Facts:
Z_54 {toplum=Z_578, zupleskan=ruli}
Z_154 {toplum=Z_793, zupleskan=ruli}
Z_633 {toplum=Z_385, zupleskan=ruli}
Z_292 {pemo=Z_75, toplum=Z_816, zupleskan=ruli}
Z_559 {toplum=Z_226, zupleskan=ruli}
Z_509 {pemo=Z_337, toplum=Z_219}
Z_197 {pemo=Z_334, toplum=Z_142, zupleskan=testok}
Z_912 {fumoges=Z_247, toplum=Z_49, zupleskan=ruli}
Z_855 {pemo=Z_800, toplum=Z_677, zupleskan=testok}
Z_915 {toplum=Z_33}
Z_384 {pemo=Z_2}
Z_890 {toplum=Z_219, zupleskan=kledrumir}
Z_495 {toplum=Z_816, zupleskan=ruli}
Z_220 {pemo=Z_771, toplum=Z_307}
Z_756 {pemo=Z_269, toplum=Z_898, zupleskan=ruli}
Z_345 {toplum=Z_143, zupleskan=ruli}
Z_988 {pemo=Z_964, fumoges=Z_543, toplum=Z_399}
Z_746 {pemo=Z_499, toplum=Z_988, zupleskan=rire}
Z_924 {pemo=Z_61, fumoges=Z_657, toplum=Z_512, zupleskan=ruli}
Z_478 {toplum=Z_226, zupleskan=ruli}
Z_39 {toplum=Z_964, zupleskan=rire}
Z_697 {pemo=Z_816, toplum=Z_481, zupleskan=testok}
Z_900 {toplum=Z_898, zupleskan=testok}
Z_431 {pemo=Z_943, toplum=Z_218, zupleskan=ruli}
Z_620 {toplum=Z_736, zupleskan=kledrumir}
Z_860 {pemo=Z_855, toplum=Z_336, zupleskan=rire}
Z_457 {toplum=Z_572, zupleskan=ruli}
Z_477 {toplum=Z_705, zupleskan=testok}
Z_267 {pemo=Z_135, toplum=Z_313}
Z_572 {toplum=Z_381}
Z_828 {pemo=Z_624, toplum=Z_143, zupleskan=ruli}
Z_506 {pemo=Z_120, toplum=Z_218, zupleskan=ruli}
Z_714 {toplum=Z_898, zupleskan=ruli}
Z_926 {toplum=Z_915, zupleskan=ruli}
Z_793 {toplum=Z_252}
Z_275 {fumoges=Z_543, toplum=Z_813, zupleskan=ruli}
Z_6 {fumoges=Z_247, toplum=Z_793, zupleskan=ruli}
Z_603 {toplum=Z_269, zupleskan=ruli}
Z_504 {fumoges=Z_988, toplum=Z_336, zupleskan=testok}
Z_291 {toplum=Z_252, zupleskan=ruli}
Z_614 {fumoges=Z_142, toplum=Z_996, zupleskan=testok}
Z_808 {pemo=Z_853, toplum=Z_572, zupleskan=ruli}
Z_630 {toplum=Z_49, zupleskan=ruli}
Z_505 {pemo=Z_988, toplum=Z_954, zupleskan=rire}
Z_46 {pemo=Z_236, toplum=Z_307, zupleskan=testok}
Z_236 {pemo=Z_664, toplum=Z_219}
Z_705 {toplum=Z_33}
Z_120 {toplum=Z_384, zupleskan=rire}
Z_470 {toplum=Z_218, zupleskan=ruli}
Z_520 {pemo=Z_477, toplum=Z_954, zupleskan=testok}
Z_340 {toplum=Z_381, zupleskan=ruli}
Z_226 {toplum=Z_381}
Z_63 {fumoges=Z_275 Z_543, toplum=Z_399, zupleskan=rire}
Z_825 {pemo=Z_323, toplum=Z_336, zupleskan=testok}
Z_877 {pemo=Z_825, fumoges=Z_275, toplum=Z_392, zupleskan=rire}
Z_790 {toplum=Z_220, zupleskan=ruli}
Z_44 {toplum=Z_384}
Z_638 {toplum=Z_44, zupleskan=testok}
Z_392 {pemo=Z_657, toplum=Z_218}
Z_529 {pemo=Z_780, toplum=Z_313, zupleskan=rire}
Z_327 {pemo=Z_384, toplum=Z_336, zupleskan=testok}
Z_771 {toplum=Z_996, zupleskan=kledrumir}
Z_165 {toplum=Z_793, zupleskan=rire}
Z_23 {toplum=Z_988, zupleskan=testok}
Z_770 {pemo=Z_797, toplum=Z_813, zupleskan=testok}
Z_845 {toplum=Z_44, zupleskan=testok}
Z_462 {pemo=Z_220, toplum=Z_578, zupleskan=ruli}
Z_323 {pemo=Z_917, toplum=Z_392, zupleskan=testok}
Z_158 {toplum=Z_269, zupleskan=rire}
Z_805 {toplum=Z_143, zupleskan=ruli}
Z_288 {toplum=Z_578, zupleskan=testok}
Z_943 {pemo=Z_6, fumoges=Z_247, toplum=Z_381, zupleskan=rire}
Z_8 {toplum=Z_705, zupleskan=ruli}
Z_143 {toplum=Z_142}
Z_313 {fumoges=Z_786}
Z_519 {pemo=Z_543, toplum=Z_269, zupleskan=testok}
Z_602 {pemo=Z_860, toplum=Z_915, zupleskan=rire}
Z_14 {fumoges=Z_61, toplum=Z_964, zupleskan=ruli}
Z_664 {toplum=Z_813, zupleskan=rire}
Z_2 {pemo=Z_114, toplum=Z_512, zupleskan=kledrumir}
Z_312 {toplum=Z_509, zupleskan=ruli}
Z_824 {toplum=Z_793, zupleskan=testok}
Z_803 {toplum=Z_624, zupleskan=ruli}
Z_780 {pemo=Z_756, toplum=Z_996, zupleskan=ruli}
Z_17 {pemo=Z_155, toplum=Z_219, zupleskan=kledrumir}
Z_536 {fumoges=Z_575, toplum=Z_384, zupleskan=rire}
Z_613 {pemo=Z_898, toplum=Z_384, zupleskan=kledrumir}
Z_624 {pemo=Z_509, toplum=Z_33}
Z_964 {pemo=Z_185, fumoges=Z_18}
Z_723 {pemo=Z_292, toplum=Z_399, zupleskan=testok}
Z_881 {toplum=Z_898, zupleskan=rire}
Z_677 {fumoges=Z_630}
Z_218 {fumoges=Z_543}
Z_337 {toplum=Z_252, zupleskan=testok}
Z_541 {fumoges=Z_478, toplum=Z_252, zupleskan=kledrumir}
Z_219 {fumoges=Z_6}
Z_959 {toplum=Z_954, zupleskan=kledrumir}
Z_126 {fumoges=Z_677 Z_808, toplum=Z_236, zupleskan=rire}
Z_932 {pemo=Z_506, toplum=Z_816, zupleskan=ruli}
Z_543 {pemo=Z_17, fumoges=Z_247, toplum=Z_252, zupleskan=testok}
Z_499 {toplum=Z_954, zupleskan=ruli}
Z_48 {pemo=Z_912, fumoges=Z_197 Z_504 Z_881, toplum=Z_142, zupleskan=testok}
Z_59 {toplum=Z_988, zupleskan=kledrumir}
Z_185 {toplum=Z_236, zupleskan=testok}
Z_800 {toplum=Z_33, zupleskan=kledrumir}
Z_786 {pemo=Z_495, fumoges=Z_247 Z_624, toplum=Z_793, zupleskan=rire}
Z_528 {toplum=Z_988, zupleskan=ruli}
Z_754 {toplum=Z_384, zupleskan=ruli}
Z_608 {pemo=Z_952, toplum=Z_578, zupleskan=kledrumir}
Z_553 {toplum=Z_336, zupleskan=ruli}
Z_853 {pemo=Z_33, toplum=Z_269, zupleskan=ruli}
Z_49 {toplum=Z_816}
Z_247 {pemo=Z_723, toplum=Z_49, zupleskan=ruli}
Z_269 {pemo=Z_613, toplum=Z_996}
Z_155 {pemo=Z_808, fumoges=Z_218, toplum=Z_736, zupleskan=ruli}
Z_334 {pemo=Z_392, fumoges=Z_575, toplum=Z_381, zupleskan=kledrumir}
Z_338 {fumoges=Z_275, toplum=Z_996, zupleskan=ruli}
Z_225 {toplum=Z_226, zupleskan=testok}
Z_246 {toplum=Z_915, zupleskan=kledrumir}
Z_12 {pemo=Z_638, fumoges=Z_912 Z_59, toplum=Z_509, zupleskan=testok}
Z_970 {toplum=Z_142, zupleskan=ruli}
Z_486 {pemo=Z_525, toplum=Z_219, zupleskan=rire}
Z_578 {fumoges=Z_912, toplum=Z_33}
Z_702 {toplum=Z_624, zupleskan=testok}
Z_75 {pemo=Z_541, toplum=Z_33, zupleskan=ruli}
Z_385 {toplum=Z_142}
Z_841 {pemo=Z_345, toplum=Z_399, zupleskan=ruli}
Z_797 {toplum=Z_219, zupleskan=rire}
Z_379 {toplum=Z_813, zupleskan=kledrumir}
Z_657 {toplum=Z_226, zupleskan=kledrumir}
Z_464 {toplum=Z_392, zupleskan=ruli}
Z_135 {pemo=Z_186, toplum=Z_898, zupleskan=testok}
Z_952 {toplum=Z_399, zupleskan=testok}
Z_114 {toplum=Z_512, zupleskan=testok}
Z_18 {fumoges=Z_543, toplum=Z_267, zupleskan=rire}
Z_161 {toplum=Z_336, zupleskan=kledrumir}
Z_687 {fumoges=Z_988 Z_575, toplum=Z_384, zupleskan=rire}
Z_356 {fumoges=Z_6 Z_143, toplum=Z_512, zupleskan=testok}
Z_767 {toplum=Z_816, zupleskan=ruli}
Z_183 {toplum=Z_33, zupleskan=ruli}
Z_816 {fumoges=Z_275}
Z_622 {pemo=Z_841, toplum=Z_307, zupleskan=testok}
Z_512 {toplum=Z_954}
Z_61 {toplum=Z_219, zupleskan=ruli}
Z_575 {pemo=Z_520, fumoges=Z_247, toplum=Z_49, zupleskan=kledrumir}
Z_159 {toplum=Z_49, zupleskan=ruli}
Z_186 {pemo=Z_790, toplum=Z_793, zupleskan=testok}
Z_898 {toplum=Z_33}
Z_917 {pemo=Z_622, toplum=Z_392, zupleskan=rire}
Z_525 {pemo=Z_697, toplum=Z_218, zupleskan=ruli}
Z_455 {toplum=Z_915, zupleskan=testok}

Known rows:
[ 11  -2  -5  13  -3  -2 -14   5   2  14  -4  -2 -14 -12  17   3   3  15
  -7  -8  -7   7   2  -6  -2  -8  -3] -> Z_291
[ 10  -3   0  11  -2  -1 -15   4   2  11  -2  11  -7  -9  17   5   5  17
  -2 -17  -5   8   1   2  -5 -12  -2] -> Z_603
[ 16  -7  -5 -22   1  -6  -3  -3  -5   1   2  -4  14   0   9   5 -18 -16
   7 -15 -11  -7  -3  13  -2   6  -7] -> Z_529
[ -5  -2   8  -5   0   0 -14   2 -11   4  -9   9  -4   4  -8 -11   0  -3
  -2  28  14  13  -1 -12 -11  -4  -2] -> Z_313
[ 24  -4 -11  11   2  -6 -10   0  -3  19 -10   2  10 -10  -2  -2 -17   7
   0  -9   0  -1   3  18  -5  -8  -1] -> Z_246
[ 10  -3   0  11  -2  -1 -15   4   2  11  -2  11  -7  -9  17   4   5  17
  -2 -17  -5   9   1   2  -5 -12  -2] -> Z_464
[  2  -4  -5 -16   4  -3  -6  -4  -4  -2   4  -2   3   2   5   2 -10   6
   4  -3  -6  -7  -4  12  -7   1  -3] -> Z_23
[ 10  -5  -8 -18   3  -4  -7  -3  -8   5   1  -2   3   0  12   5 -12  -2
   5  -6  -6  -2  -5  11  -8   4  -4] -> Z_770
[ 17  -1   2   6  -3   4 -10   7   6  22   1   7 -16 -10  15   4   4  16
   9 -27  10   3   1   4  -3 -15   2] -> Z_559
[  2  -3   2  13  -1  -2 -15   3   7   7  -2  10  -7  -7   9   0   5  24
  -4 -10  -4   3   1   1  -3 -15  -2] -> Z_61
[-24  -7   6 -23   5  -8  -6  -3  -8  -5  -2  -5  16   9 -11 -17 -12 -14
   6   6   1  11  -2   2   3  -1  -7] -> Z_126
[ 12  -3   0  12  -2  -1 -15   4   2  12  -3  10  -8  -9  16   4   5  16
  -2 -16  -4   8   1   1  -5 -12  -2] -> Z_970
[ 19  -2  -3   0   1  -4 -14   2  -2   7  -3  -1   4  -7   7   6 -13   9
   2  -6  -7   3   1  14  -2  -9  -3] -> Z_161
[  0  -7  -2 -16   4  -3  -2  -5   6  -9   6  -7  12   5  -9   1 -17   2
   3  -5 -11 -21  -2  14   1   2  -7] -> Z_664
[ 19  -2   1  -3  -1   1 -12   2   1   3  -5   8  -3  -1   7   7  -1   7
  -3  15   3 -12  -4   1 -13  -2  -2] -> Z_996
[ 35  -9   2 -31   3   0   0  -8   1  -8   5 -13  28  -4   1  11 -23   8
  -4 -24   2   0   0   5  -3   2  -7] -> Z_917
[-18  -2   8  -2  -2   4 -12   1 -15   2 -10   5  -1   3  -6  -6   6  -2
  -2  29  16   9  -2  -7 -10  -4  -2] -> Z_964
[  7  -7  -2 -19   3  -4  -3  -5   1  -5   5  -5  14   4   0   3 -16  -5
   5 -10 -12 -13  -2  15   0   3  -7] -> Z_158
[ 23  -1   3  -6  -2   4  -9   4   3   9  -3   6  -8  -1   6   7  -2   7
   3   9  12 -16  -3   3 -12  -4   0] -> Z_381
[ 16  -7  -4 -22   2  -6  -3  -3  -4   1   3  -4  14   2   8   6 -17 -14
   7 -14 -12  -6  -3  14  -1   5  -7] -> Z_505

Rows:
No name comes twice in this set of rows, the named rows included.
[-35   0  -2  24  -1 -19  -9   3  -5  -1 -11  23 -19   2  -5  -9 -15   4
   7  11   2 -50  -3  10 -12   1  -3] : Z_33
[ 15   0   3  -4   2   1 -10   4   9  10   1  -5  -4  -5  -2   1 -14  16
  11 -10   8  -8   1  15   1 -14   1] : Z_657
[-27  -8   7 -24   6  -8  -6  -2 -10  -3  -2  -5  14   9 -16 -22 -13 -17
   6   7   4  17  -1  -2   4  -1  -7] : Z_687
[  8  -3   8  17   0   7 -18  -2 -16  -8  13  32 -21   1 -26 -14  -7   7
  -8 -11 -17  52  15 -17  -8 -15  -6] : Z_912
[ 36  -5   0 -26   6  -5  -1  -6  -7   3   6 -10  20  -1   5  17 -14  23
  -6 -16  11  10  -1   1  -9   2  -8] : Z_323
[ 11  -9 -12  -8   5  -7   1  -6   0  10  -3  -2  20   1 -10  -6 -20  -8
   3 -12  -3 -18  -1  18  -2   4  -5] : Z_881
[-21  -5   1 -22   5  -7  -9  -2 -18   4  -5  -2   5   5   1 -14  -7 -11
   6   9   7  22  -4  -1  -4   1  -3] : Z_48
[ 10  -1  -1   3   2  -3 -14   0   3   0  -1  -1   4  -5  -1   4 -12  17
   1  -3  -8  -3   2  14  -1 -11  -3] : Z_771
[ -1  -7 -13  -3   6  -4  -1  -7  -2   6  -1  -1   7   1 -12  -8 -13  12
   1   1   2 -20  -2  16  -8   1  -2] : Z_477
[ -7  -6  13 -29   4 -10   4  -4 -26  10   0 -19  43   6  -3  12  -3  -3
  -3  -9  27  37   0  -3   2   4 -17] : Z_877
[ 41  -4   0 -24   8  -9   1  -5  -8  10   7 -11  22   2   3  21 -11  25
  -8 -16  13  12  -1   0  -8   4 -11] : Z_825
[-28  -5   2 -18   6  -5  -8  -3 -14  -1  -1  -3   4   6  -7 -15  -7  -3
   5  11   6  15  -3   0  -3  -1  -4] : Z_614
[ 30  -3   5  -3   3  -2 -21  -1 -25  -2   5  24  -7   2 -20 -14 -26 -16
   0  -5 -18  65  12  -9  -8  -9  -7] : Z_575

The same elements again, as new rows of numbers:
Known rows:
[-27 -19 -13 -28 -30  37  16 -22 -24   0 -28 -13   9  39  23  24  -6  12
  12  34 -15  37 -40   1  42   2  19  65 -24  14 -18 -15  57  33  15 -24
   5  17] -> Z_114
[  4  -7  -1  -4  -4  16  -9  -3  -3  10 -12  -2  16   7   7  27  -3   1
  -5  27   6  19  -3  25  20  -2  -5  40  -4  19 -27 -17  29   9  -8   1
  10  27] -> Z_2
[  2  -7  -1   0  -8  17  -8  -7  -8  13 -14  -4  18  10   5  25  -6   3
  -7  24  12  18  -7  29  17 -10  -1  37  -1  19 -21 -16  23  11 -13   2
   8  24] -> Z_959
[ -6 -17  24  16  32  -7 -16   2  -8 -29  31 -15  42 -34   8  48   7   2
 -32   5 -16 -23  10 -10  -2  33  -3 -89  69 -22  20  34 -28 -20   7 -12
  -7 -22] -> Z_786
[  3   2   4   5   7 -12 -17   2  12   1   4  13   9   3  -2 -13   2 -16
  16 -25  -5 -19  10   0  -7 -10  -1  -2 -26 -12  14  -2 -10  -2   1  11
 -13  -4] -> Z_183
[ 14  22  -2   6  -4 -16   2  13  13  -7  12  12 -21 -15 -27 -29  16   1
  -2 -35   7 -17  36  -7 -23 -19   5 -10  12   9  -2   0 -18 -25  -7   9
  -2  -6] -> Z_736
[-37 -14  -5 -24 -19  39  -9 -13 -10 -21 -33 -21   5  25  23  28  -5  39
   7  25 -24  24 -34  20  50  10  34  74 -17  12 -16  -9  61  46  20 -53
 -12  17] -> Z_337
[ 18  23  -9   2   0 -21   6  21  17 -17  11   6 -19   0 -35 -29   7  -6
  -1 -25   6 -14  36  -7 -34 -17   1  -4   9  12  -1 -11 -26 -33  16  19
  13  -4] -> Z_49
[ 20 -13  31  16  13 -19 -23  12   4  -1  23  -1  -2 -14 -10  -9  -3 -20
  -7 -13  16 -11   7  -8  -5 -18  -3 -13 -17  12  -2   3 -23 -26   8   5
   8   0] -> Z_158
[ 36  37 -11 -21  23 -15   2  23  31  28 -36  -2 -22 -24  12 -74 -30  29
  26 -19   4  -5  45 -20  -6 -48  -2 -43  26 -28 -59  21 -53 -15  25   1
  -2  28] -> Z_677
[ 16  23  -3   7  -5 -15   3  15  11  -9  11  13 -17 -10 -27 -33  12   1
   0 -38   6 -19  39 -10 -22 -23   3 -10  15  11  -5  -3 -20 -27  -4   9
  -1  -5] -> Z_142
[ 16  22  -3   4  -3 -16   5  14  14  -8  11  10 -22 -16 -30 -30  13   2
  -2 -36   7 -15  35  -9 -25 -18   4 -10  13  10  -2  -2 -20 -26  -7  12
  -1  -4] -> Z_385
[  7  -3  12   4  -2  -4  -7  14   5  -5  11   3  -7  -2  -6 -15   2 -12
  -1 -18   7  -2  11  -1  -2 -11  -2  -3 -11   6   3   4 -13  -9   8   3
   2  -6] -> Z_754
[  4  30 -26  17  35 -27  37   4  29   3  15 -10 -36 -29  -7   7  25  25
 -23  16 -11   1  -8 -21 -52  26   1 -68  43 -28  25  10 -31 -25 -14  17
  11 -28] -> Z_988
[-36 -17 -29 -31  -1  23  33 -29 -21  12 -29 -32 -12  14  32  46  -1  31
   1  89 -19  42 -73  12   7  65   3  20   5 -26  10  -2  41  48  -5 -15
  13   3] -> Z_504
[  7  -3  13   4  -1  -2  -7  15   7  -3  10   4  -6  -4  -5 -15   3 -15
  -1 -18   4  -1  11  -1  -3 -11  -3  -2 -13   6   4   5 -15 -10   9   2
   2  -6] -> Z_553
[  2   2  20   5   0 -14 -12  13  20  -3  14   5 -16  -9 -10 -23 -15   0
  -3 -19   6 -12  17   8   5   8 -14   7 -16  10  -2  -5   1  -3  15 -14
   4  -9] -> Z_525
[-37  -1  12  12  11  -3   6 -14  23 -23  30  -6  34  -7   5  32  -7  36
 -42 -13 -30  -7  11 -21  10  10  10 -77  55 -21   8  18  11 -10  33 -36
  -6 -44] -> Z_6
[ -6  -8 -28   6 -31  44  11  -8 -40  -7 -56 -18   9  52  20  20 -24  12
   0  34  20  41 -71  18  28  -9  14  69  -1  18  19  -3   8  65  -2 -24
 -24  12] -> Z_520
[-14 -17 -15 -36 -31  44   7  -3 -55  -6 -37 -11  13  29  29  20 -10 -10
  23  42   0  27 -30  24  39  34  -6  64   0  13  -4  -2  36  44  -1  -9
  -1  29] -> Z_519

Rows:
No name comes twice in this set of rows, the named rows included.
[ 29  13  12 -16  21  10   1  20  19  49 -32   0 -16 -28  48 -67 -39  13
  25 -11   8  13  21 -24  35 -42 -15 -43  -3 -25 -63  40 -38   2  14 -12
  -5  27] : Z_808
[ 21  23  -2  -2   0 -12   1  21   0 -12   8  11 -20 -26 -22 -31  19 -12
   7 -30   5 -26  44   1 -25   2  -6 -10  23  10   1   4 -26 -26 -14  17
  -5   5] : Z_267
[  4  16  -3  16  23 -12 -25   8  24  -7  -2  11   4   6   7  -8   6 -13
  17 -30 -13 -29   6   2  -2  -8   3   4 -33 -11  16  -4 -11  -1  -2   4
 -21   0] : Z_756
[ 12 -17  31  15  11 -21 -18   0  14   3  27   0  -2  -7 -14  -7   0 -10
  -8 -19   8  -5   4 -20  -4 -34   9 -14 -26   9 -10  -3 -14 -31  14  -1
  12  -4] : Z_797
[  4  38 -14  23  20 -26  -9  -3  42  -6   6  17 -13   1 -17 -21  18  13
  12 -47 -16 -36  24 -16 -21 -35  20  -3 -17  -8   4 -15  -7 -23  -9   7
 -19  -7] : Z_898
[ -3  -5  15  28  40 -29   8  -8  15  -2  39  -9   5 -20   7  31  -8   6
 -31  21  -4 -12 -18 -28 -13  34 -14 -73  27 -15  17   8 -18 -27   3  -4
  13 -29] : Z_536
[ 13  -1   6  -1   1 -10  -1  21   9 -16   8  -2  -5  12 -14 -12  -8 -21
  -2  -8   4   1  11   0 -13  -8  -3   3 -13  11   4  -7 -20 -17  31  11
  17  -5] : Z_159
[  9  14   5   1  -6 -10  -8  12  13 -14   7   6 -13 -25 -34 -25  23  11
  -6 -40  -1 -16  41   3 -26 -23  17 -18  20  -1   0  10 -18 -19  -3   3
  -9  -6] : Z_252
[ 34  16  -3 -28  27  -7  -4  33  25  20 -40 -14  -3   6  26 -59 -60   8
  26   9   4  12  22 -16   8 -39 -11 -32   3 -25 -58  13 -55 -10  65   0
  15  31] : Z_630
[-11   3  21  37  39 -22  14 -10  16   9  49   3   5 -31  21  29 -14  10
 -35  11  -3 -16 -13 -37   8  39 -28 -78  33  -8  12  12  -3 -25 -14 -14
   6 -36] : Z_943
[-22 -18 -24 -18 -30  42  20 -20 -33   0 -37 -16  11  48  24  26  -4   9
   9  35  -6  45 -51  -3  35 -14  28  63 -19  13  -8  -8  37  37  10 -15
  -3  21] : Z_185
[ -4 -12 -19  -2  -1  14  -7 -32  -8  23 -19   4  45  26  13  38  17  -4
   9  18  -6  18 -12   7   6 -44  20  23 -19  -7 -17 -18  29   7 -17  25
  -3  27] : Z_800
[ 43  -2  24 -13  41 -22 -24  22  20  33 -23 -16 -11 -24  22 -52 -44  12
  18  10  15   0  11 -19   8 -40  -7 -42  -6 -26 -55  23 -58 -17  35  -4
   9  32] : Z_126
[-15  42 -29  26  27 -30  24 -19  24  -7  26  20  21   1  -1  11   2  12
  -8 -22 -21 -42  22 -33 -21  22 -17 -71  51 -26  24  -7  -6 -24 -13   9
 -14 -34] : Z_578

